Here is a tiny trained network, its code and every weight. The questions are about switching its units off for an input and a class, where a switched-off unit gives its printed mean instead of its output.

import numpy as np


def w(rows, s, z=0):
    codes = np.array(rows[::2]) - 128.0
    scale = np.full(codes.shape[1], s)
    scale[-1] = z or s
    return codes * scale


def norm(h):
    return h / np.sqrt((h * h).mean(-1, keepdims=True) + 1e-5)


def f(y):
    return np.maximum(y, 0)


def log_softmax(a):
    a = a - a.max(-1, keepdims=True)
    return a - np.log(np.exp(a).sum(-1, keepdims=True))


def net(x, mask):
    res = np.array(x, float).reshape(1, 8) / 4 @ E
    u = 0
    for l in range(3):
        y = f(norm(res) @ A[l][:, :-1].T + A[l][:, -1])
        res = res + np.where(mask[u : u + 8], y, B[l][:, -1]) @ B[l][:, :-1]
        u += 8
    return log_softmax(norm(res)[-1] @ U[:, :-1].T + U[:, -1])


A, B = {}, {}
E = w([
[131,61,58],'x0',
[127,84,135],'x1',
[139,90,121],'x2',
[140,87,162],'x3',
[124,165,154],'x4',
[132,175,128],'x5',
[3,143,144],'x6',
[161,153,107],'x7',
],0.006)
A[0] = w([
[216,200,36,157],'L0N0',
[109,165,179,196],'L0N1',
[150,176,217,187],'L0N2',
[142,91,129,112],'L0N3',
[73,1,44,131],'L0N4',
[150,253,110,83],'L0N5',
[94,71,163,198],'L0N6',
[91,52,178,252],'L0N7',
],0.0087,0.003)
B[0] = w([
[115,18,254,237],'L0N0',
[179,184,115,187],'L0N1',
[149,195,154,204],'L0N2',
[58,161,118,156],'L0N3',
[122,119,155,253],'L0N4',
[127,87,188,193],'L0N5',
[160,126,25,194],'L0N6',
[166,155,25,225],'L0N7',
],0.0076,0.0055)
A[1] = w([
[24,113,59,90],'L1N0',
[243,156,57,98],'L1N1',
[113,109,13,191],'L1N2',
[166,116,73,171],'L1N3',
[1,47,185,17],'L1N4',
[40,94,77,254],'L1N5',
[125,243,193,251],'L1N6',
[183,210,106,98],'L1N7',
],0.0081,0.0018)
B[1] = w([
[174,133,136,202],'L1N0',
[67,176,173,212],'L1N1',
[254,137,202,254],'L1N2',
[163,236,110,200],'L1N3',
[164,98,152,179],'L1N4',
[245,150,82,220],'L1N5',
[68,202,82,249],'L1N6',
[78,144,216,186],'L1N7',
],0.0068,0.0044)
A[2] = w([
[168,180,105,236],'L2N0',
[167,248,193,88],'L2N1',
[170,134,232,247],'L2N2',
[169,96,209,155],'L2N3',
[88,103,154,30],'L2N4',
[130,72,155,174],'L2N5',
[140,98,60,142],'L2N6',
[34,124,131,255],'L2N7',
],0.014,0.0027)
B[2] = w([
[117,224,115,216],'L2N0',
[55,72,93,255],'L2N1',
[22,27,6,252],'L2N2',
[3,143,87,215],'L2N3',
[134,97,103,133],'L2N4',
[167,168,6,173],'L2N5',
[137,149,251,156],'L2N6',
[225,169,205,151],'L2N7',
],0.0064,0.0099)
U = w([
[137,107,126,114],'0',
[254,148,114,149],'1',
[94,112,103,165],'2',
[177,96,219,7],'3',
[121,94,184,101],'4',
[120,121,198,82],'5',
[125,62,92,151],'6',
[88,199,138,145],'7',
],0.019,0.013)

Each question gives the input, the list of numbers given to net, and the class t.
The units are the neurons (one row each of A and B). Each row of codes is followed by its name. A weight is (code - 128) times the scale printed after its matrix; where a second scale follows, it is the last column's (A, B and U).
mask holds one flag per neuron, layer by layer. A switched-off neuron (its flag False) gives its mean, the last column of its row in B, instead of its output. The means were averaged over made-up inputs and are rounded, as every weight is.
A unit's drop is (log p(t) with every unit on - log p(t) with that unit switched off) / (log p(t) with every unit on - log p(t) with every unit switched off).
The circuit of an input: a set's keep is (log p(t) with only the set's units on - log p(t) with every unit switched off) / (log p(t) with every unit on - log p(t) with every unit switched off). Starting from the 12 units with the biggest drops (on a tie, the unit counted first), units are removed one at a time, each time the one whose removal leaves the highest keep (on an exact tie, the one counted first), for as long as the keep stays at least 0.8.
circuit, biggest first: the units of the circuit, biggest drop first
top k neurons: the k neurons with the biggest drops, biggest first
top k neurons in layer l: the k neurons of layer l with the biggest drops, biggest first
drop of u: that unit's drop, to one decimal
input [-4,2,-7,4,5,0,-5,3], class 2: circuit, biggest first -> L2N2
input [2,-8,-3,6,-1,-5,2,1], class 1: top 2 neurons in layer 0 -> L0N6, L0N7
input [2,1,-8,-1,2,-2,4,-7], class 1: top 3 neurons -> L1N5, L2N3, L0N2
input [-3,4,0,6,7,-3,-3,1], class 7: top 3 neurons -> L0N0, L1N6, L0N2
input [3,3,-8,5,-2,7,5,-4], class 1: top 2 neurons -> L1N5, L2N3
input [-4,6,2,0,7,-3,-4,-3], class 7: top 2 neurons in layer 0 -> L0N0, L0N2
input [-8,-2,-3,-8,-5,2,-4,-5], class 2: top 2 neurons in layer 2 -> L2N2, L2N1
input [1,1,-8,-2,8,2,-2,0], class 6: top 2 neurons in layer 2 -> L2N2, L2N1
input [-5,-5,-2,-6,-4,1,-3,2], class 6: top 2 neurons in layer 2 -> L2N2, L2N0
input [-8,-2,-3,1,-2,5,-6,-2], class 2: top 2 neurons in layer 2 -> L2N2, L2N1
input [-5,4,-8,-8,1,6,-3,-2], class 2: top 2 neurons in layer 0 -> L0N5, L0N0
input [-4,6,2,6,-3,1,-8,3], class 2: drop of L2N3 -> 0.1
input [3,-7,4,-1,-6,6,8,-6], class 1: drop of L1N5 -> 0.2
input [5,-8,-4,-8,-4,6,-8,0], class 6: drop of L0N0 -> 0.7
input [3,4,-8,-6,-5,3,3,5], class 6: top neuron in layer 0 -> L0N2
